Below are the code and all the weights of a small trained network. Each question names an input and a class and asks about switching units off, where a switched-off unit gives its printed mean instead of its output.

import numpy as np


def w(rows, s, z=0):
    codes = np.array(rows[::2]) - 128.0
    scale = np.full(codes.shape[1], s)
    scale[-1] = z or s
    return codes * scale


def f(y):
    return y / 2 * (1 + np.tanh(0.7978845608 * (y + 0.044715 * y**3)))


def log_softmax(a):
    a = a - a.max(-1, keepdims=True)
    return a - np.log(np.exp(a).sum(-1, keepdims=True))


def net(x, mask):
    res = np.array(x, float).reshape(1, 8) / 4 @ E
    y = f(res @ A[0][:, :-1].T + A[0][:, -1])
    res = res + np.where(mask, y, B[0][:, -1]) @ B[0][:, :-1]
    return log_softmax(res[-1] @ U[:, :-1].T + U[:, -1])


A, B = {}, {}
E = w([
[74,58,124,106,106],'x0',
[128,129,127,128,128],'x1',
[195,99,2,125,143],'x2',
[107,89,148,184,200],'x3',
[130,138,124,33,188],'x4',
[49,169,92,149,124],'x5',
[130,128,129,127,128],'x6',
[127,129,128,129,129],'x7',
],0.0084)
A[0] = w([
[128,126,101,60,194,107],'n1',
[200,89,172,125,122,151],'n2',
[186,226,118,162,167,75],'n3',
[165,88,113,211,59,109],'n4',
[115,152,183,119,105,42],'n5',
[162,174,75,67,21,74],'n6',
[47,198,59,143,147,50],'n7',
[106,144,137,77,168,69],'n8',
[115,112,142,170,204,55],'n9',
[146,111,83,135,136,2],'n10',
[145,122,131,83,173,70],'n11',
[77,25,89,88,84,81],'n12',
[192,92,82,128,141,104],'n13',
[127,80,101,193,254,85],'n14',
[118,113,22,141,130,62],'n15',
],0.013,0.0059)
B[0] = w([
[119,201,78,176,139,220],'n1',
[148,117,152,55,191,201],'n2',
[136,4,117,239,142,216],'n3',
[141,229,67,146,151,241],'n4',
[102,147,177,164,82,153],'n5',
[106,102,91,62,43,253],'n6',
[231,150,167,25,208,201],'n7',
[132,168,124,205,106,158],'n8',
[132,132,137,106,45,165],'n9',
[203,135,221,185,73,135],'n10',
[166,195,108,136,125,152],'n11',
[170,33,110,204,141,236],'n12',
[92,153,205,120,162,225],'n13',
[114,102,89,60,40,251],'n14',
[68,154,211,142,144,230],'n15',
],0.027,0.0054)
U = w([
[129,116,109,70,2,86],'0',
[66,164,249,142,94,114],'1',
[201,128,130,47,161,135],'2',
[146,208,61,159,100,93],'3',
[147,46,108,172,109,110],'4',
[84,127,107,97,120,247],'5',
],0.0092,0.015)

Each question gives the input, the list of numbers given to net, and the class t.
The units are the neurons (one row each of A and B). Each row of codes is followed by its name. A weight is (code - 128) times the scale printed after its matrix; where a second scale follows, it is the last column's (A, B and U).
mask holds one flag per neuron, in row order. A switched-off neuron (its flag False) gives its mean, the last column of its row in B, instead of its output. The means were averaged over made-up inputs and are rounded, as every weight is.
A unit's drop is (log p(t) with every unit on - log p(t) with that unit switched off) / (log p(t) with every unit on - log p(t) with every unit switched off).
The circuit of an input: a set's keep is (log p(t) with only the set's units on - log p(t) with every unit switched off) / (log p(t) with every unit on - log p(t) with every unit switched off). Starting from the 12 units with the biggest drops (on a tie, the unit counted first), units are removed one at a time, each time the one whose removal leaves the highest keep (on an exact tie, the one counted first), for as long as the keep stays at least 0.8.
circuit, biggest first: the units of the circuit, biggest drop first
most important unit: the unit with the biggest drop
k most important neurons: the k neurons with the biggest drops, biggest first
drop when u is switched off: that unit's drop, to one decimal
input [7,-8,5,-4,-3,8,2,5], class 2: 2 most important neurons -> n7; n3
input [-7,-6,8,6,-8,-7,-8,1], class 1: circuit, biggest first -> n13
input [1,2,-4,3,-5,-2,6,1], class 3: circuit, biggest first -> n4; n13
input [-8,5,3,-2,2,7,-2,-5], class 4: 2 most important neurons -> n3; n2
input [8,-5,5,4,6,8,-1,6], class 2: 2 most important neurons -> n7; n3
input [-7,6,2,7,7,-2,-4,6], class 0: 3 most important neurons -> n14; n9; n4
input [1,-2,5,2,-1,-2,2,1], class 1: circuit, biggest first -> n13; n15
input [4,2,5,-6,8,7,0,7], class 3: 3 most important neurons -> n1; n8; n2
input [-4,-6,4,6,6,4,5,-7], class 0: 3 most important neurons -> n14; n4; n9
input [5,-6,-6,6,-3,-6,1,-2], class 0: circuit, biggest first -> n9; n13
input [-5,-6,8,-2,-2,2,3,-6], class 1: 2 most important neurons -> n15; n13
input [6,1,6,7,-4,-7,3,8], class 0: 4 most important neurons -> n14; n7; n9; n10
input [-5,-6,1,8,7,-1,-7,2], class 0: 2 most important neurons -> n14; n9
input [6,2,-3,4,-4,-2,0,2], class 4: most important unit -> n12
input [-7,6,1,5,1,2,-3,8], class 4: 2 most important neurons -> n3; n6
input [1,0,5,-3,-8,3,8,4], class 3: drop when n4 is switched off -> 3.8
input [2,5,0,-5,6,8,-3,-2], class 2: drop when n7 is switched off -> 1.9
input [2,2,0,1,-3,4,2,-5], class 2: drop when n8 is switched off -> 0.1
